In the rows, 128 means zero.
Each row is followed by its class number. Each block has new classes, again numbered from 0 up, in any order.
[109 151 136 134  89 151 109 112 149 154  99 103  68  90 133 127 110 101
 114 120 125 181 146  96 137 161 125] | 1
[125 161 131 142  78 146 113  97 134 163  87 109  89  90 155 126 142 109
  93 122 124 189 121  80 151 180 135] | 1
[115 157 131 144  90 144 104 112 148 132 137  86 111  76 140 139 102  67
 146  89 121 156 110 112 138 171 115] | 0
[133 150 116 145  95 158 112 105 144 150  85 104  88  91 140 122 121  97
 104 117 120 187 140  85 142 167 129] | 1
[118 153 129 145  94 148 127 120 170 153 109 115  86  80 133 134 112  98
  97 132 120 168 127 101 146 159 117] | 1
[125 143  97 134 103 153 122 110 117 155 112 107  90 102 129 129  98  87
 115 116 126 160 134 108 129 173 119] | 0
[122 167 119 136  80 157 107 117 127 151  92 103  82  96 139 135 115 103
  96 110 123 183 116  90 138 181 121] | 1
[136 124 109 133 113 134 127 117 160 182 113 115 100  66 144 128 101  82
 101 114 120 155 135 105 132 166 113] | 0
[134 159 117 130 127 139 117 102 136 163 120 139 127  63 124 149  96  79
 108 111 129 168 109 133 146 182  99] | 0
[130 139 119 146 100 137 103 124 156 177 127  91 116  59 137 108  95 101
 120  90 123 154 149  93 131 165 151] | 0

Next block: new classes, numbered from 0 again.
[124 141 130 150 132 130 136 113 147 131 132 110 193 124 150  94 105 117
  79 141 163 108 151 135 133 174  99] | 0
[141 122 133 122 119 128 124 136 132 149 116 127 143 129 149 105 127 123
 118 139 148 119 124 131 126 143 129] | 1
[141 123 125 135 129 107 131 137 140 141 110 115 147 128 121 121 141  98
 130 130 146 136 122 121 118 132 121] | 0
[139 120 136 147 144 127 124 109 145 150  96 113 197 107 116 121 130 108
 102 106 134  95 113 152 133 125 132] | 0
[141 134 133 151 139 116 125  99 154 152  78 107 232 135 140  81 126 106
  92 117 160 100 130 151 119 173 115] | 0
[119 135 133 123 105 127 126 110 132 141 110 135 180 104 172  96 113 125
  96 152 161 101 155 141 126 165 123] | 1
[127 128 130 135 135 135 130 110 148 126 126 114 181 124 141 111 107 120
 103 142 151 115 146 131 133 166 104] | 0
[120 114 127 124 130 124 125 126 122 144 129 136 148 100 140 109 132 123
 116 126 147 112 117 152 129 165 144] | 1
[120 120 125 102 112 130 138 148 118 150 136 123 129 137 147 101 105 138
 100 148 156 133 144 131 121 165 112] | 2
[124 127 127 124 112 120 134 121 129 144 115 134 175 123 163  97 121 108
 100 145 162  99 130 150 120 149 115] | 1
[117 119 137 123  95 122 131 129 119 138 113 137 126 119 139 111 122 146
 112 124 145 122 123 142 125 138 136] | 2
[131 133 130 139 126 131 128 130 160 144 120  98 172 125 130 119 115  99
 115 143 143 107 135 132 131 151 107] | 0
[125 134 125 120 119 123 132 139 132 130 130 130 139 132 144 104  99 154
 102 138 141 124 133 140 128 141 126] | 2
[114 144 133 161 138 130 127  91 157 128 134 116 212 117 132 102  98 109
  93 127 151  92 161 141 136 167  83] | 0
[111 129 129 133 122 128 128 107 125 126 115 127 148 124 142 113 124 159
 106 118 134 119 124 147 119 133 133] | 2
[130 122 125 110  91 131 137 146 122 120 114 116 140 146 150 107 106 144
 102 132 150 137 127 114 133 168 115] | 1
[115 136 125 116 134 134 130 132 120 135 145 130 149 131 148 110 110 122
 156 131 148 116 145 141 135 154 104] | 1
[140 128 128 112 121 120 128 125 122 138 105 126 135 131 136 120 126 161
 100 116 136 138 121 139 128 138 139] | 2
[119 146 132 128 135 130 125 105 137 141 133 129 184 104 138  85 105 144
  86 121 149  98 135 122 143 155 128] | 2
[136 129 131 126 113 114 136 107 122 106  90 132 169 123 152  88 126 188
  91 113 141 138 124 146 125 174  39] | 2
[109 138 126 120 130 121 126  81 120 113 129 133 128 124 107 121 101 165
 106 117 120 102 129 145 147 133 131] | 2
[151 120 131 133 122 115 131 132 153 153  94 113 185 121 141  86 143 104
  94 138 174 119 134 135 117 161 121] | 0
[138 135 146 113 117 118 129 132 127 137  90 124 162 123 160  93 124 160
  95 127 144 123 123 139 125 148 146] | 2
[131 131 133 118 104 124 152 135 109 135 105 133 158 131 158  97 119 157
  97 128 160 135 135 139 127 164 122] | 2
[152 121 134 119 123 121 131 102 127 127  68 121 163 128 135 100 124 191
  92  95 138 159 120 142 129 146 154] | 2
[145 131 129 123 109 118 140 108 129 134  86 133 203 125 169  76 121 170
  70 124 167 124 146 151 118 179 137] | 2
[112 124 129 117 118 132 128 159 120 136 149 142 132 119 150 112 105  90
 119 156 153  94 133 144 132 137 114] | 1
[120 148 114 123 105 128 145  75 139 127 121 130 193 133 168  84  96 184
  63 138 171 113 163 139 129 196 106] | 2
[130 132 146 134 122 118 136 116 130 141 117 134 167 117 154  95 114 164
  82 117 162 110 123 165 135 134 129] | 2
[141 125 126 116 120 119 130 127 118 140  95 132 131 129 138 106 132 162
 109 114 132 131 111 145 125 134 156] | 2
[140 142 128 142 121 121 138  99 154 139 108  96 206 136 148  92 112 133
  95 135 157 123 156 127 130 191  94] | 0
